Below is a small trained network, with its code and all its weights. Each question gives an input and a target symbol and asks what happens when units are switched off, that is, made to give their printed mean instead of their output.

import numpy as np


def w(rows, s, z=0):
    codes = np.array(rows[::2]) - 128.0
    scale = np.full(codes.shape[1], s)
    scale[-1] = z or s
    return codes * scale


def norm(h):
    return h / np.sqrt((h * h).mean(-1, keepdims=True) + 1e-5)


def softmax(a):
    e = np.exp(a - a.max(-1, keepdims=True))
    return e / e.sum(-1, keepdims=True)


def log_softmax(a):
    a = a - a.max(-1, keepdims=True)
    return a - np.log(np.exp(a).sum(-1, keepdims=True))


def net(x, mask):
    ids = ['ΔΘΞΨαβγεζημσω'.index(c) for c in x.split()]
    T = len(ids)
    res = E[ids] + P[:T]
    u = 0
    for l in range(2):
        r = norm(res)
        for j in range(3):
            rows = slice(2 * j, 2 * j + 2)
            q, k, v = (r @ M[l][rows].T for M in (Q, K, V))
            z = softmax(np.where(np.tri(T) > 0, q @ k.T / 2**0.5, -1e9)) @ v
            o = O[l][rows]
            res = res + np.where(mask[u + j], z, o[:, -1]) @ o[:, :-1]
        u += 3
    return log_softmax(norm(res)[-1] @ U[:, :-1].T + U[:, -1])


Q, K, V, O = {}, {}, {}, {}
E = w([
[204,91,49],'Δ',
[111,92,132],'Θ',
[239,192,182],'Ξ',
[180,57,125],'Ψ',
[175,119,124],'α',
[121,106,188],'β',
[138,249,230],'γ',
[120,111,222],'ε',
[126,112,193],'ζ',
[38,140,132],'η',
[170,198,133],'μ',
[150,113,145],'σ',
[142,175,141],'ω',
],0.017)
P = w([
[145,254,123],'0',
[116,218,163],'1',
[117,172,168],'2',
[172,49,136],'3',
[146,54,137],'4',
[121,54,141],'5',
[85,54,152],'6',
[60,50,136],'7',
[43,47,140],'8',
[32,46,134],'9',
[17,43,128],'10',
],0.0042)
Q[0] = w([
[47,42,195],'L0H1',
[79,121,49],'L0H1',
[157,109,76],'L0H2',
[124,134,223],'L0H2',
[91,195,60],'L0H3',
[157,7,115],'L0H3',
],0.015)
K[0] = w([
[25,115,193],'L0H1',
[87,159,70],'L0H1',
[251,105,96],'L0H2',
[61,167,238],'L0H2',
[61,67,45],'L0H3',
[191,138,116],'L0H3',
],0.012)
V[0] = w([
[40,72,249],'L0H1',
[119,37,171],'L0H1',
[77,157,170],'L0H2',
[107,152,254],'L0H2',
[166,96,194],'L0H3',
[186,167,146],'L0H3',
],0.0096)
O[0] = w([
[164,73,56,254],'L0H1',
[96,92,147,153],'L0H1',
[160,213,166,194],'L0H2',
[250,211,118,205],'L0H2',
[67,2,139,138],'L0H3',
[225,45,53,133],'L0H3',
],0.006,0.0066)
Q[1] = w([
[246,27,25],'L1H1',
[204,129,169],'L1H1',
[93,158,72],'L1H2',
[213,125,130],'L1H2',
[168,97,229],'L1H3',
[232,104,137],'L1H3',
],0.012)
K[1] = w([
[167,203,6],'L1H1',
[121,192,167],'L1H1',
[45,176,106],'L1H2',
[144,44,148],'L1H2',
[197,65,133],'L1H3',
[193,121,178],'L1H3',
],0.014)
V[1] = w([
[131,140,170],'L1H1',
[138,150,142],'L1H1',
[184,40,2],'L1H2',
[107,225,184],'L1H2',
[190,153,239],'L1H3',
[91,84,111],'L1H3',
],0.0076)
O[1] = w([
[90,89,93,164],'L1H1',
[204,142,143,179],'L1H1',
[73,210,135,52],'L1H2',
[162,103,154,227],'L1H2',
[34,89,33,250],'L1H3',
[254,207,63,32],'L1H3',
],0.0056,0.0016)
U = w([
[190,236,90,232],'Δ',
[137,160,183,162],'Θ',
[7,134,167,125],'Ξ',
[122,125,113,2],'Ψ',
[51,116,58,52],'α',
[148,136,75,96],'β',
[123,125,94,44],'γ',
[164,82,139,103],'ε',
[159,124,93,90],'ζ',
[118,45,115,190],'η',
[140,124,82,74],'μ',
[175,124,49,150],'σ',
[136,127,93,72],'ω',
],0.013,0.0048)

Each question gives the input, a string of symbols that net reads in full, and the target symbol t.
The units are the heads (2 rows each of Q, K, V and O). Each row of codes is followed by its name. A weight is (code - 128) times the scale printed after its matrix; where a second scale follows, it is the last column's (O and U).
mask holds one flag per head, layer by layer. A switched-off head (its flag False) gives its mean, the last column of its rows in O, instead of its output. The means were averaged over made-up inputs and are rounded, as every weight is.
A unit's drop is (log p(t) with every unit on - log p(t) with that unit switched off) / (log p(t) with every unit on - log p(t) with every unit switched off).
The circuit of an input: a set's keep is (log p(t) with only the set's units on - log p(t) with every unit switched off) / (log p(t) with every unit on - log p(t) with every unit switched off). Starting from all 6 units, units are removed one at a time, each time the one whose removal leaves the highest keep (on an exact tie, the one counted first), for as long as the keep stays at least 0.8.
units of the circuit, in order: the units of the circuit, biggest drop first
unit that matters most: the unit with the biggest drop
which heads matter: for each layer, one digit per head in row order, 1 if its drop is at least 0.15 and else 0, layers parted by /
drop of u: that unit's drop, to one decimal
input η Θ ε, target η: unit that matters most => L0H3
input α Ξ η η, target Θ: which heads matter => 101 / 011
input ε η ε, target η: units of the circuit, in order => L1H3; L0H1
input ε η β, target η: which heads matter => 001 / 001
input Θ η η α, target η: which heads matter => 011 / 000
input α Ξ ε η, target Δ: which heads matter => 100 / 001
input η η β, target η: units of the circuit, in order => L1H3; L1H2
input ε γ η, target Δ: which heads matter => 110 / 000
input ε Θ η Ψ η, target Θ: which heads matter => 111 / 011
input η η ζ, target η: drop of L1H1 => 0.0
input η α η ε γ ε η Ξ Δ, target η: drop of L0H1 => 0.1
input γ ε γ η η α Δ, target η: drop of L0H2 => 0.9
input η α ζ, target η: drop of L1H3 => 0.6
